Here is a tiny trained network, its code and every weight. The questions are about switching its units off for an input and a target symbol, where a switched-off unit gives its printed mean instead of its output.

import numpy as np


def w(rows, s, z=0):
    codes = np.array(rows[::2]) - 128.0
    scale = np.full(codes.shape[1], s)
    scale[-1] = z or s
    return codes * scale


def norm(h):
    return h / np.sqrt((h * h).mean(-1, keepdims=True) + 1e-5)


def f(y):
    return y / 2 * (1 + np.tanh(0.7978845608 * (y + 0.044715 * y**3)))


def softmax(a):
    e = np.exp(a - a.max(-1, keepdims=True))
    return e / e.sum(-1, keepdims=True)


def log_softmax(a):
    a = a - a.max(-1, keepdims=True)
    return a - np.log(np.exp(a).sum(-1, keepdims=True))


def net(x, mask):
    ids = ['ΔΞΣΨΩαβγεζθλμπφ'.index(c) for c in x.split()]
    T = len(ids)
    res = E[ids] + P[:T]
    r = norm(res)
    for j in range(2):
        rows = slice(4 * j, 4 * j + 4)
        q, k, v = (r @ M[0][rows].T for M in (Q, K, V))
        z = softmax(np.where(np.tri(T) > 0, q @ k.T / 4**0.5, -1e9)) @ v
        o = O[0][rows]
        res = res + np.where(mask[j], z, o[:, -1]) @ o[:, :-1]
    y = f(norm(res) @ A[0][:, :-1].T + A[0][:, -1])
    res = res + np.where(mask[2:6], y, B[0][:, -1]) @ B[0][:, :-1]
    return log_softmax(norm(res)[-1] @ U[:, :-1].T + U[:, -1])


Q, K, V, O, A, B = {}, {}, {}, {}, {}, {}
E = w([
[179,115,122,64,113,161,109,252,166,188,59,119],'Δ',
[67,162,186,167,93,139,122,176,113,124,86,125],'Ξ',
[111,135,121,141,127,147,216,99,234,180,54,118],'Σ',
[72,220,127,102,140,129,128,221,148,134,103,148],'Ψ',
[90,154,101,81,137,110,187,134,165,113,112,86],'Ω',
[132,78,52,147,127,136,57,156,213,65,136,150],'α',
[55,156,40,100,168,82,139,123,85,156,92,203],'β',
[126,117,139,40,87,172,110,94,118,165,133,88],'γ',
[57,88,106,46,95,138,119,150,121,155,88,103],'ε',
[74,117,147,103,227,116,46,148,132,155,111,66],'ζ',
[113,137,132,133,184,68,113,95,62,118,97,120],'θ',
[100,91,122,178,87,91,165,141,108,145,84,213],'λ',
[105,172,173,47,94,79,106,138,136,134,163,177],'μ',
[90,165,12,111,134,174,62,131,114,75,94,132],'π',
[61,165,162,132,189,145,6,180,88,137,110,144],'φ',
],0.019)
P = w([
[146,147,136,113,124,112,123,119,138,97,109,126],'0',
[107,193,94,124,100,127,84,160,138,166,3,38],'1',
[149,125,133,143,128,145,135,111,138,116,137,109],'2',
[129,148,133,105,138,129,105,127,128,79,84,148],'3',
[77,163,106,141,104,89,98,117,156,180,101,94],'4',
[134,115,129,140,139,149,142,114,133,128,152,124],'5',
[109,139,140,99,148,144,104,118,129,78,78,166],'6',
[57,165,117,155,99,100,110,113,162,165,118,116],'7',
[118,109,129,136,137,159,155,116,123,140,157,130],'8',
],0.03)
Q[0] = w([
[129,91,168,155,114,98,147,177,83,28,205,79],'head 1',
[156,128,151,104,159,163,121,141,105,2,58,211],'head 1',
[58,133,132,118,151,70,54,73,139,201,25,139],'head 1',
[63,119,153,110,100,121,124,124,196,128,60,161],'head 1',
[248,118,189,158,143,157,200,132,57,103,90,148],'head 2',
[74,133,139,106,103,118,134,155,132,194,151,123],'head 2',
[85,174,56,76,159,45,100,179,202,141,119,102],'head 2',
[150,139,94,204,105,90,155,118,105,161,249,49],'head 2',
],0.022)
K[0] = w([
[185,203,110,173,109,40,108,146,83,127,83,63],'head 1',
[175,136,155,69,172,101,77,132,145,64,20,174],'head 1',
[6,123,149,144,188,217,156,135,117,90,211,209],'head 1',
[51,136,135,91,133,205,100,90,199,128,93,153],'head 1',
[186,200,163,111,60,39,75,77,176,127,16,86],'head 2',
[115,121,143,107,124,164,150,163,140,173,201,130],'head 2',
[178,106,157,154,216,166,216,112,113,118,184,141],'head 2',
[140,149,71,212,86,62,174,151,85,171,210,21],'head 2',
],0.02)
V[0] = w([
[139,86,114,130,167,96,32,82,149,184,50,159],'head 1',
[214,7,130,112,157,73,169,105,95,139,91,143],'head 1',
[118,165,11,121,164,204,158,124,127,132,136,89],'head 1',
[156,182,149,172,158,153,172,107,28,171,78,132],'head 1',
[107,145,177,136,236,157,200,107,181,80,153,50],'head 2',
[149,221,73,158,171,129,132,70,117,97,168,150],'head 2',
[128,74,160,101,184,82,109,61,71,23,127,124],'head 2',
[135,241,167,112,129,230,129,108,122,110,186,182],'head 2',
],0.017)
O[0] = w([
[100,136,144,102,10,73,113,124,119,132,148,125,195],'head 1',
[192,107,142,170,140,53,89,137,148,166,84,147,10],'head 1',
[139,119,155,86,141,164,124,148,124,189,104,52,154],'head 1',
[124,121,186,71,144,131,93,129,213,147,149,117,86],'head 1',
[166,212,140,161,118,141,169,161,81,73,55,111,119],'head 2',
[144,163,69,156,163,122,141,67,112,113,74,187,76],'head 2',
[180,156,140,190,198,126,176,121,144,144,161,119,129],'head 2',
[214,146,67,167,83,88,95,121,120,178,140,128,183],'head 2',
],0.012,0.011)
A[0] = w([
[165,56,144,61,90,144,197,133,191,4,196,187,34],'neuron 1',
[171,120,193,101,185,43,125,108,76,16,196,181,2],'neuron 2',
[110,83,253,146,132,96,35,147,92,70,96,77,85],'neuron 3',
[136,210,97,141,126,162,147,235,115,141,108,61,101],'neuron 4',
],0.017,0.0057)
B[0] = w([
[215,120,232,209,130,191,121,104,28,195,81,161,175],'neuron 1',
[71,111,90,36,144,183,123,219,206,217,90,51,148],'neuron 2',
[146,175,4,117,196,70,153,103,121,100,121,140,193],'neuron 3',
[160,30,176,102,140,130,123,138,141,153,181,186,254],'neuron 4',
],0.014,0.015)
U = w([
[157,48,144,160,136,103,103,147,144,181,128,140,108],'Δ',
[48,174,144,139,105,134,67,173,127,104,131,79,176],'Ξ',
[103,147,129,156,113,136,139,127,208,151,72,53,182],'Σ',
[153,149,113,88,104,104,48,193,80,120,71,144,86],'Ψ',
[132,129,159,109,81,101,198,138,155,102,100,142,142],'Ω',
[157,154,159,175,151,188,54,153,107,116,90,85,188],'α',
[123,161,84,94,142,145,178,121,110,255,114,149,2],'β',
[152,109,71,78,144,193,81,95,93,109,121,100,90],'γ',
[88,121,91,102,155,83,186,186,109,139,171,96,92],'ε',
[152,139,148,123,183,120,188,90,139,102,158,139,162],'ζ',
[101,132,146,114,167,61,93,75,144,96,142,171,176],'θ',
[84,85,137,139,120,87,165,95,37,168,117,140,69],'λ',
[145,130,126,121,77,97,162,78,151,133,183,76,136],'μ',
[120,102,60,196,128,139,109,118,139,77,116,125,201],'π',
[131,123,127,105,144,172,95,138,166,66,203,193,114],'φ',
],0.0098,0.0083)

Each question gives the input, a string of symbols that net reads in full, and the target symbol t.
The units are the heads (4 rows each of Q, K, V and O) and the neurons (one row each of A and B). Each row of codes is followed by its name. A weight is (code - 128) times the scale printed after its matrix; where a second scale follows, it is the last column's (O, A, B and U).
mask holds one flag per unit, heads first, then neurons. A switched-off unit (its flag False) gives its mean, the last column of its rows in O or B, instead of its output. The means were averaged over made-up inputs and are rounded, as every weight is.
A unit's drop is (log p(t) with every unit on - log p(t) with that unit switched off) / (log p(t) with every unit on - log p(t) with every unit switched off).
The circuit of an input: a set's keep is (log p(t) with only the set's units on - log p(t) with every unit switched off) / (log p(t) with every unit on - log p(t) with every unit switched off). Starting from all 6 units, units are removed one at a time, each time the one whose removal leaves the highest keep (on an exact tie, the one counted first), for as long as the keep stays at least 0.8.
units of the circuit, in order: the units of the circuit, biggest drop first
most important unit: the unit with the biggest drop
k most important neurons: the k neurons with the biggest drops, biggest first
which heads matter: for each layer, one digit per head in row order, 1 if its drop is at least 0.15 and else 0, layers parted by /
drop when u is switched off: that unit's drop, to one decimal
input Ψ γ Δ λ α γ γ Ψ, target Δ: most important unit => neuron 4
input Δ α μ Ξ ζ Ω, target Ω: which heads matter => 01
input Ξ Ψ λ θ θ γ Ξ Ξ, target Δ: which heads matter => 10
input ε Ξ θ γ, target μ: which heads matter => 01
input γ Ξ π γ Ξ, target β: units of the circuit, in order => head 2; head 1
input γ φ λ γ λ γ ε Ω π, target π: units of the circuit, in order => head 2; neuron 4
input π ε π Ξ θ μ Ψ ζ, target π: which heads matter => 10
input μ γ λ Ω, target ζ: which heads matter => 01
input μ γ Ω, target Ω: units of the circuit, in order => head 2; neuron 4; head 1
input π Δ γ ζ ε, target Δ: units of the circuit, in order => neuron 4; head 1
input Σ γ Ξ γ λ θ, target θ: units of the circuit, in order => head 1; neuron 3
input ε μ ε θ Ω, target ε: units of the circuit, in order => head 2; neuron 3; head 1
input λ γ Ψ θ ε, target γ: units of the circuit, in order => head 1; head 2
input α γ Ξ γ β α θ, target Σ: units of the circuit, in order => neuron 2; head 2; head 1
input φ Ω Ξ Ξ Σ Σ, target Σ: units of the circuit, in order => head 1; neuron 1
input Ξ μ π, target π: units of the circuit, in order => head 2
input γ Ω α φ π, target λ: units of the circuit, in order => head 1; neuron 4
input ζ β ε ε Δ, target ε: units of the circuit, in order => head 2; neuron 3
input π Δ α, target α: which heads matter => 00
input Ξ γ θ Δ γ Ξ Σ, target Ω: which heads matter => 11
input Ξ β Ξ ζ ε α, target α: which heads matter => 01
input Ξ λ μ Δ ζ γ φ, target Ξ: 3 most important neurons => neuron 4; neuron 3; neuron 2
input θ Σ Ψ Ξ Ψ, target γ: drop when head 2 is switched off => 0.3
